Below is a small trained network, with its code and all its weights. Each question gives an input and a class and asks what happens when units are switched off, that is, made to give their printed mean instead of their output.

import numpy as np


def w(rows, s, z=0):
    codes = np.array(rows[::2]) - 128.0
    scale = np.full(codes.shape[1], s)
    scale[-1] = z or s
    return codes * scale


def f(y):
    return y / 2 * (1 + np.tanh(0.7978845608 * (y + 0.044715 * y**3)))


def log_softmax(a):
    a = a - a.max(-1, keepdims=True)
    return a - np.log(np.exp(a).sum(-1, keepdims=True))


def net(x, mask):
    res = np.array(x, float).reshape(1, 4) / 4 @ E
    y = f(res @ A[0][:, :-1].T + A[0][:, -1])
    res = res + np.where(mask, y, B[0][:, -1]) @ B[0][:, :-1]
    return log_softmax(res[-1] @ U[:, :-1].T + U[:, -1])


A, B = {}, {}
E = w([
[52,87,88,71],'x0',
[207,69,81,157],'x1',
[125,129,124,134],'x2',
[100,3,211,165],'x3',
],0.011)
A[0] = w([
[99,188,132,82,30],'n0',
[89,54,93,138,162],'n1',
[133,206,44,75,249],'n2',
[233,115,209,172,115],'n3',
[74,182,62,143,56],'n4',
[100,114,113,143,2],'n5',
[58,66,109,161,166],'n6',
[167,172,88,120,111],'n7',
[13,138,89,62,80],'n8',
[89,153,59,131,90],'n9',
[124,162,51,163,212],'n10',
[80,30,202,176,210],'n11',
[29,172,120,78,218],'n12',
[80,147,139,90,39],'n13',
[187,151,76,164,133],'n14',
[172,118,146,118,53],'n15',
[76,115,161,166,41],'n16',
[116,201,238,153,162],'n17',
[163,59,194,173,106],'n18',
[172,186,82,80,244],'n19',
[61,143,169,99,142],'n20',
[111,219,248,172,175],'n21',
[135,64,144,194,50],'n22',
],0.013,0.0062)
B[0] = w([
[162,131,189,92,157],'n0',
[12,118,74,93,169],'n1',
[248,138,116,111,254],'n2',
[99,176,138,223,200],'n3',
[143,158,162,72,165],'n4',
[131,132,75,174,120],'n5',
[70,55,187,52,171],'n6',
[213,140,101,208,175],'n7',
[180,158,181,77,188],'n8',
[188,105,107,107,158],'n9',
[216,72,93,112,192],'n10',
[21,158,180,72,230],'n11',
[205,152,151,44,212],'n12',
[188,161,203,85,142],'n13',
[203,78,73,200,179],'n14',
[137,160,99,189,129],'n15',
[80,211,220,48,140],'n16',
[49,52,24,57,198],'n17',
[64,197,177,193,190],'n18',
[255,83,74,125,227],'n19',
[112,175,219,46,169],'n20',
[31,14,35,83,214],'n21',
[46,197,229,153,164],'n22',
],0.0085,0.015)
U = w([
[146,64,51,78,235],'0',
[14,66,168,139,254],'1',
[173,137,111,228,162],'2',
[65,157,235,252,23],'3',
[168,189,169,91,54],'4',
[51,131,204,96,31],'5',
],0.011,0.0061)

Each question gives the input, the list of numbers given to net, and the class t.
The units are the neurons (one row each of A and B). Each row of codes is followed by its name. A weight is (code - 128) times the scale printed after its matrix; where a second scale follows, it is the last column's (A, B and U).
mask holds one flag per neuron, in row order. A switched-off neuron (its flag False) gives its mean, the last column of its row in B, instead of its output. The means were averaged over made-up inputs and are rounded, as every weight is.
A unit's drop is (log p(t) with every unit on - log p(t) with that unit switched off) / (log p(t) with every unit on - log p(t) with every unit switched off).
The circuit of an input: a set's keep is (log p(t) with only the set's units on - log p(t) with every unit switched off) / (log p(t) with every unit on - log p(t) with every unit switched off). Starting from the 12 units with the biggest drops (on a tie, the unit counted first), units are removed one at a time, each time the one whose removal leaves the highest keep (on an exact tie, the one counted first), for as long as the keep stays at least 0.8.
units of the circuit, in order: the units of the circuit, biggest drop first
k most important neurons: the k neurons with the biggest drops, biggest first
drop of u: that unit's drop, to one decimal
input [4,0,-7,-1], class 4: units of the circuit, in order	(n21)
input [6,0,-1,4], class 5: units of the circuit, in order	(n21, n11)
input [-7,-1,2,-5], class 0: 2 most important neurons	(n21, n17)
input [0,6,6,-8], class 2: 3 most important neurons	(n7, n21, n17)
input [-7,-4,1,0], class 0: 2 most important neurons	(n11, n22)
input [-3,2,3,8], class 3: 3 most important neurons	(n18, n3, n22)
input [4,0,-1,3], class 5: 2 most important neurons	(n21, n17)
input [-1,-6,7,1], class 1: 3 most important neurons	(n19, n2, n21)
input [4,0,-5,-4], class 4: 3 most important neurons	(n21, n17, n8)
input [-6,-8,7,6], class 1: drop of n21	0.2
input [0,3,3,0], class 2: drop of n17	0.4
input [-7,2,3,2], class 3: drop of n3	0.1
